23 31 50 -12 53 -74 11 9 -16 37 17 58 56 5 -28 -22 36 -40 10 19 -16 -42 59 -21 -60 39 -19 -36 16 -16 -44 12 -27 -36 -29 -44 -63 -> k_888
-6 32 -39 4 80 -81 1 -12 -8 61 15 -18 39 10 -25 -16 39 -20 5 22 5 -64 71 -45 -48 39 -25 -48 30 -11 -22 18 12 -13 -42 -44 -68 -> k_43
-1 17 71 44 5 -33 -31 -15 -10 11 -16 12 -42 -6 -17 20 12 33 -51 6 9 18 45 4 -3 0 31 22 75 -18 2 24 20 -7 41 -41 -14 -> k_856
47 37 88 13 18 -32 29 13 -1 -15 -28 84 -47 -38 6 20 -14 59 -23 58 31 6 75 -12 -6 -30 -3 73 68 -20 51 9 -44 -24 31 -58 -19 -> k_32
13 -17 10 2 9 -20 1 -55 -13 15 -24 -3 17 -46 -26 -43 -6 -19 25 -13 15 -1 7 45 23 20 54 25 -40 40 -3 14 3 -49 -12 43 2 -> k_270
-20 67 -16 -1 36 -51 -3 -63 -7 63 17 -32 40 -9 2 4 41 -49 16 22 -27 -22 25 38 -41 53 -3 -57 14 8 -50 -3 48 -36 -14 -38 -49 -> k_888
-16 -51 47 49 41 -33 -29 1 21 1 9 -3 16 -28 -44 -3 89 -50 33 30 -16 -22 40 3 -33 -20 34 -13 -12 33 -60 13 -89 -22 -9 -40 -49 -> k_856
-19 2 -26 42 9 -14 5 9 21 -11 -24 4 -58 -50 -27 37 -60 12 15 7 41 -2 -8 13 35 -21 12 33 27 -8 13 23 4 4 5 -10 18 -> k_495
-55 -42 -70 1 8 -20 -43 -21 5 -7 8 -26 -19 -11 -50 37 17 -60 34 28 -3 -72 2 2 -38 0 28 -15 -46 29 -61 17 -23 -1 5 -25 -23 -> k_434
-25 48 42 21 6 -26 17 1 -7 19 -12 1 -17 -66 8 3 -45 -28 -37 -16 -6 10 -17 37 3 -32 32 4 62 4 -13 10 30 9 31 -15 15 -> k_495
-1 36 62 15 12 -27 -12 -56 -5 36 19 8 21 -34 -7 -17 -20 -41 0 -45 -29 40 -47 52 -10 12 31 -25 14 15 -25 -2 28 -48 -9 21 -7 -> k_215
0 49 8 -6 66 -41 38 -3 -17 31 8 -9 63 -14 36 -6 27 -17 8 20 -32 -1 28 33 -22 -29 -10 -49 19 -10 -15 -4 13 -36 -14 10 -51 -> k_32
-7 -33 20 26 3 -1 4 -50 1 -10 4 -14 8 -45 -22 -48 -5 -68 42 -29 -6 6 -53 39 -3 16 48 -25 -36 45 -21 -7 2 -40 -14 28 11 -> k_495
20 -13 44 1 -22 -4 44 -75 -13 10 6 0 -1 -21 -11 -24 5 -24 -34 -56 -18 40 -21 11 31 38 23 -3 -18 25 -36 -14 12 10 0 46 -2 -> k_222
-64 -16 -3 -3 37 -32 -33 7 0 35 -3 -21 -5 -42 -11 38 17 -36 22 5 -11 -49 38 35 -13 -38 21 -11 -26 14 -38 30 -9 19 -5 -34 -16 -> k_32
26 69 36 -20 33 -69 1 -30 -16 13 7 40 70 -6 29 7 8 -39 23 17 -25 13 41 36 -68 29 -15 -29 35 -16 -43 12 -16 -80 -30 -11 -60 -> k_215
-32 -36 11 25 20 -23 -48 -8 13 -30 -4 -20 -24 -18 -10 49 18 -41 48 49 -3 -32 28 11 -38 -6 15 27 -5 1 -9 0 -55 -47 3 -67 -11 -> k_270
-35 54 -26 -5 69 -48 -14 -12 -3 49 14 -26 40 -23 -35 -9 34 -67 16 1 -5 -38 7 36 -39 -9 -7 -62 16 20 -51 11 18 -15 -41 -14 -28 -> k_495
24 58 47 -4 54 -70 2 -25 -30 32 2 8 59 -5 15 23 30 -19 6 28 -37 7 62 39 -23 14 -8 -30 17 -50 -17 -3 -6 -61 0 8 -40 -> k_888
-50 -13 42 21 42 -13 -54 -10 11 18 4 -16 2 -26 -30 23 28 -30 26 29 -28 -73 17 41 -48 -6 34 -15 -15 10 -53 26 -17 -38 39 -31 -33 -> k_856
-17 14 19 31 -7 -16 -20 16 20 -13 -20 26 -66 -44 -19 7 -28 27 23 28 31 -30 -3 15 8 -24 -2 31 58 -16 28 29 10 18 20 -40 10 -> k_495
12 -30 20 0 6 25 7 -43 -26 -10 9 -22 30 13 1 -32 21 -15 0 -22 -13 -10 -7 -15 -16 9 39 1 18 29 0 -11 -26 -63 -2 62 -1 -> k_522
28 29 60 -4 -13 -28 -21 24 -28 -6 -29 74 -39 -16 -2 20 -32 34 -24 29 19 22 41 21 -7 -30 48 42 81 -8 31 31 12 -10 22 -29 6 -> k_522
-77 -42 -65 19 54 -38 -29 1 17 6 -7 -59 8 -38 -8 36 9 -41 55 50 -9 -69 23 -16 -27 -9 13 3 -5 24 -17 23 -57 -38 -15 -52 -32 -> k_495
14 6 11 24 -20 -27 24 -4 4 2 -22 27 -60 -25 -25 9 -38 27 -37 1 26 -2 16 -43 6 -15 37 49 74 29 18 44 24 68 14 -36 -11 -> k_215
22 68 -11 -15 61 -74 -16 -29 -17 42 13 2 58 38 6 -13 19 -9 -5 54 -8 -21 75 -11 -53 51 -9 -23 57 -26 2 38 -23 -84 -41 -2 -77 -> k_222
-40 -1 -9 -17 5 -5 42 -37 -24 14 -8 -16 14 -38 -13 -41 9 -18 -25 -44 -5 4 -4 -2 0 10 47 -3 5 50 -41 -7 12 -2 -22 18 0 -> k_888
7 51 -30 -18 24 -45 33 -36 -19 25 1 2 37 10 -3 -24 19 -29 -21 30 8 -60 48 -28 -28 42 -32 -15 39 -7 -14 -1 9 -10 -25 -29 -54 -> k_270
-44 -22 23 35 56 -48 -65 4 27 -18 -14 7 19 -1 -37 2 22 -51 55 65 -20 -42 20 10 -44 -9 53 12 27 28 -8 69 -64 -53 -21 -31 -55 -> k_856
-8 -28 2 -3 41 3 3 -16 -15 31 7 -13 10 -10 -51 -18 10 -27 5 -15 11 -53 1 -24 -17 9 28 -13 -29 35 4 -11 -2 -18 -3 -7 5 -> k_43
-11 31 7 -19 14 -49 -3 18 -16 7 -36 40 -26 -27 -29 31 -34 27 -47 52 2 -24 33 -6 -33 -49 55 26 56 18 46 33 9 34 17 -59 10 -> k_495
-46 -36 20 56 12 10 -36 8 24 -15 20 -37 1 1 -26 26 27 -84 43 18 -31 -25 -41 12 -40 -12 33 -39 10 19 -48 9 -19 -8 10 -48 -18 -> k_856
-69 -40 -37 40 19 -49 -63 -37 17 17 -5 -29 -26 -54 -39 31 11 -61 90 47 3 -38 -10 37 -15 6 30 1 -7 30 -55 29 -28 -54 -7 -63 -43 -> k_215
8 31 31 -1 -16 -31 3 7 -23 11 -27 11 -28 -12 5 21 -42 39 -61 8 12 49 23 -25 16 -2 26 63 105 -7 33 32 11 -27 31 -12 0 -> k_434
-37 -11 1 48 37 -38 -37 -13 25 -3 18 -17 17 -14 -6 -17 32 -84 80 58 -21 -30 -33 32 -37 -12 -5 -16 8 21 -32 21 -36 -40 -14 -47 -29 -> k_222
-3 33 19 9 22 -25 20 30 -17 2 -5 0 -54 -28 -3 9 -20 12 -18 30 24 3 37 -46 11 -22 -4 55 106 -4 52 28 1 18 -10 -61 -6 -> k_434
26 0 75 33 -20 -15 -14 12 6 -9 -35 34 -30 -21 -23 15 -6 29 -1 10 31 26 30 9 9 -14 39 48 74 5 20 41 -16 -9 19 -18 21 -> k_856
-18 5 12 1 38 -46 -4 -14 -48 15 1 36 0 -29 -26 -15 -3 25 -12 -4 -1 -11 9 3 10 -33 23 16 18 1 20 1 17 -31 7 -5 -12 -> k_434
-5 57 22 -11 44 -52 16 2 -8 16 9 18 55 22 6 2 6 -31 -32 13 -16 -32 34 -30 -60 16 -27 -16 69 -15 -13 7 -8 -33 -24 -43 -45 -> k_270
-55 -24 -2 53 33 -54 -38 -31 20 14 3 -13 -16 -52 -32 27 32 -78 57 43 3 -35 10 25 -10 4 3 6 -4 32 -69 16 -31 -24 -13 -83 -47 -> k_856
23 51 12 3 44 -35 3 -20 -6 35 26 10 50 26 -4 1 33 -56 30 38 -5 -34 8 -9 -73 27 -25 -39 46 21 1 -3 28 -41 -23 -68 -51 -> k_43
17 64 38 3 58 -60 14 -13 -10 42 33 10 59 4 10 -6 46 -31 -27 11 -31 -6 45 -15 -60 20 -32 -51 43 -13 -15 -10 -2 -21 -32 -53 -66 -> k_495
-49 -62 9 25 5 -25 -36 3 25 -13 1 -17 -28 -44 -22 55 10 -77 83 25 0 -41 -3 46 -22 -12 20 -22 -36 7 -55 22 -21 -1 -13 -43 -28 -> k_43
-24 -39 16 33 34 -9 -67 6 33 -13 8 -37 -1 -11 -27 8 54 -74 86 28 -14 -40 21 24 -47 15 30 -9 -28 20 -32 24 -44 -32 -8 -51 -23 -> k_270
-44 -2 -8 21 14 -11 0 -38 -10 40 23 -47 14 -37 -31 -10 1 -32 -9 -70 -17 -19 -38 8 15 -5 10 -20 -7 4 -37 -19 34 18 -17 15 11 -> k_270
-44 -26 -10 19 47 -49 -60 -14 28 1 -7 -18 8 -36 -26 47 -3 -61 63 22 -36 -56 9 53 -30 -10 36 -16 -59 8 -36 41 -25 -10 13 -7 -11 -> k_495
10 12 42 35 7 -9 1 35 -20 14 -2 22 -38 -6 -27 28 -29 17 -9 23 19 -3 8 -26 3 -25 18 24 84 -11 47 20 22 11 13 -73 13 -> k_856
-15 -38 29 -6 33 9 25 -46 -14 29 -3 -29 15 -42 -58 -58 23 -9 -25 -31 11 -61 -10 -21 -5 -31 46 -2 -37 61 -5 -20 -17 -6 -6 46 13 -> k_32
-4 34 -3 48 71 -68 10 -18 12 53 31 -13 56 3 -14 -30 44 -61 30 16 -12 -22 34 -14 -26 47 -42 -47 17 -16 -41 25 -9 -9 -47 -54 -65 -> k_222
14 22 26 -16 -21 -19 58 0 -17 -8 -42 62 -37 -41 -37 14 -38 9 -51 40 41 -1 17 0 18 -52 51 47 56 39 29 25 -8 56 -1 -29 18 -> k_222
-52 -35 18 35 46 -37 -45 1 5 19 2 -30 -7 -33 -7 29 -6 -37 52 36 -41 -46 11 7 -18 -6 22 0 -21 -19 -1 22 -19 -24 25 -61 -23 -> k_32
23 -8 64 17 39 -21 5 -31 -26 21 0 16 14 -44 -45 -45 10 2 -1 -11 6 7 15 5 -12 -15 46 15 -7 12 10 -8 -38 -66 -13 20 -2 -> k_32
-17 23 -67 11 59 -69 9 -11 -7 50 6 -39 28 -14 -28 -34 15 -37 10 32 -7 -51 39 -35 -30 45 -24 -37 7 -8 -31 27 13 8 -40 -46 -59 -> k_495
11 14 10 24 -28 -29 7 -25 -18 10 -9 11 -53 -35 -6 2 -23 12 -33 28 27 24 0 14 4 -5 11 23 21 -1 -10 -11 34 15 22 -53 7 -> k_222
3 57 -36 -49 62 -71 8 3 -28 14 1 -14 82 32 16 -15 39 -27 -25 25 -13 -52 82 -38 -71 1 -10 -41 53 10 -37 20 -18 -20 -60 12 -60 -> k_856
-37 -40 2 34 -5 -16 -8 -41 31 -7 -9 -29 -7 -36 -34 14 27 -74 39 36 -16 -7 -25 30 -10 10 41 -15 -41 44 -54 13 -13 21 -2 -46 -25 -> k_222
-10 46 -25 5 -1 -20 -25 26 -18 -3 -31 46 -49 -22 -16 28 -16 13 5 45 35 7 20 42 -15 -54 33 33 76 16 -1 31 27 8 14 -54 24 -> k_522
-22 59 54 -9 38 -34 27 -4 -5 18 13 21 61 -6 -22 6 39 -64 -17 9 -23 -33 3 -5 -85 -8 -26 -55 52 8 -59 -6 -2 5 -23 -71 -50 -> k_215
16 45 39 13 -7 -11 -8 14 -26 5 -7 32 -10 1 19 9 -20 42 -48 14 12 14 35 -13 -23 -29 13 54 113 -20 31 30 -10 -17 11 -13 3 -> k_522
7 19 25 3 -15 -13 1 10 -22 6 -3 -14 -32 7 35 27 -1 37 -51 32 19 25 48 -35 -25 -3 4 43 114 6 13 15 -5 -34 1 -51 -28 -> k_856
4 -1 -14 12 -21 3 20 -66 -18 0 24 -16 8 -14 -6 -22 -17 -41 -4 -43 -35 11 -62 17 4 22 20 -12 -22 9 -26 -35 36 -10 3 32 4 -> k_270
-64 -16 6 63 43 -39 -36 -16 51 9 -1 -70 -4 -68 -2 16 -1 -89 80 10 -23 -32 -26 41 -13 5 25 -18 -11 15 -60 24 10 -9 5 -28 -37 -> k_43
15 34 95 32 34 -33 -6 35 -8 18 5 18 -25 -10 12 37 2 50 -51 13 -17 29 45 -13 -33 -28 2 23 106 -39 35 21 -7 -25 35 -53 -22 -> k_495
53 40 84 28 33 -53 -1 8 -1 -2 -19 49 -20 -11 -12 6 -3 59 -38 45 10 23 55 -14 -31 -16 14 31 70 -21 59 19 0 -19 17 -45 -26 -> k_495
-50 -40 -13 32 32 -42 -66 -20 18 5 -4 -33 -3 -4 -21 22 43 -49 42 41 -13 -25 28 18 -29 19 30 -11 -7 26 -56 31 -36 -52 -3 -44 -48 -> k_856
4 -5 59 -10 7 -27 2 -32 -20 27 6 44 26 -23 -12 -57 -11 3 -49 -36 -22 1 -26 8 14 -16 3 4 -9 0 -14 -16 -22 -21 -6 63 13 -> k_522
1 76 22 14 43 -62 6 -28 -6 60 4 7 58 -15 -19 3 14 -25 -28 12 -16 -41 37 19 -28 19 -20 -39 41 -34 -22 27 18 -2 0 -11 -50 -> k_495
27 65 17 8 50 -57 -8 -35 -9 59 38 15 45 25 -20 1 67 -52 6 41 -4 -27 47 -10 -71 60 -63 -42 48 -22 -47 -10 -14 -69 -24 -67 -84 -> k_43
-3 13 -2 3 -1 -7 -2 -9 -7 -12 -16 -11 -19 -5 1 21 4 48 -27 17 -3 16 27 -13 -4 -19 36 38 61 -4 40 4 -10 -12 7 -12 -3 -> k_270
6 46 20 20 -24 -37 -33 -11 4 13 -24 19 -15 -29 0 11 -2 31 -26 23 20 22 32 40 -8 -6 28 23 46 -11 -10 26 19 -15 42 -11 -9 -> k_434
-4 52 -11 -17 58 -72 -8 -8 -16 46 -5 1 63 6 -8 5 55 -19 -12 24 -9 -15 71 24 -46 10 -26 -31 41 -9 -52 38 -16 -45 -25 -2 -68 -> k_495
-3 0 7 21 -17 -64 -45 -33 18 -9 -9 40 -31 -16 -48 2 9 -61 15 47 -5 -12 -1 20 -20 21 16 16 10 4 -51 19 -24 -9 1 -46 -43 -> k_270
3 61 -25 -8 56 -77 -6 -24 -23 19 15 15 49 22 17 -4 27 -30 24 49 12 -32 74 7 -59 27 -31 -18 53 -13 -22 40 -10 -57 -62 -31 -79 -> k_222
-40 -39 -23 46 26 -60 -46 -6 10 -12 4 -14 14 -55 13 36 4 -77 105 62 -13 -23 5 43 -21 -14 21 -11 -36 -10 -24 2 -46 -49 -20 -60 -38 -> k_43
7 -19 78 37 30 -29 -25 -52 -15 19 4 23 -6 -32 -36 -27 21 8 -16 -43 -10 31 1 20 -1 13 27 9 -9 2 -33 -19 -3 -57 14 12 3 -> k_522
-47 -12 -2 30 40 -22 -48 -23 30 7 -8 -11 7 -27 -33 60 34 -26 53 30 -11 -54 26 54 -33 -12 51 -23 -28 10 -30 29 -11 -17 20 -22 -44 -> k_43
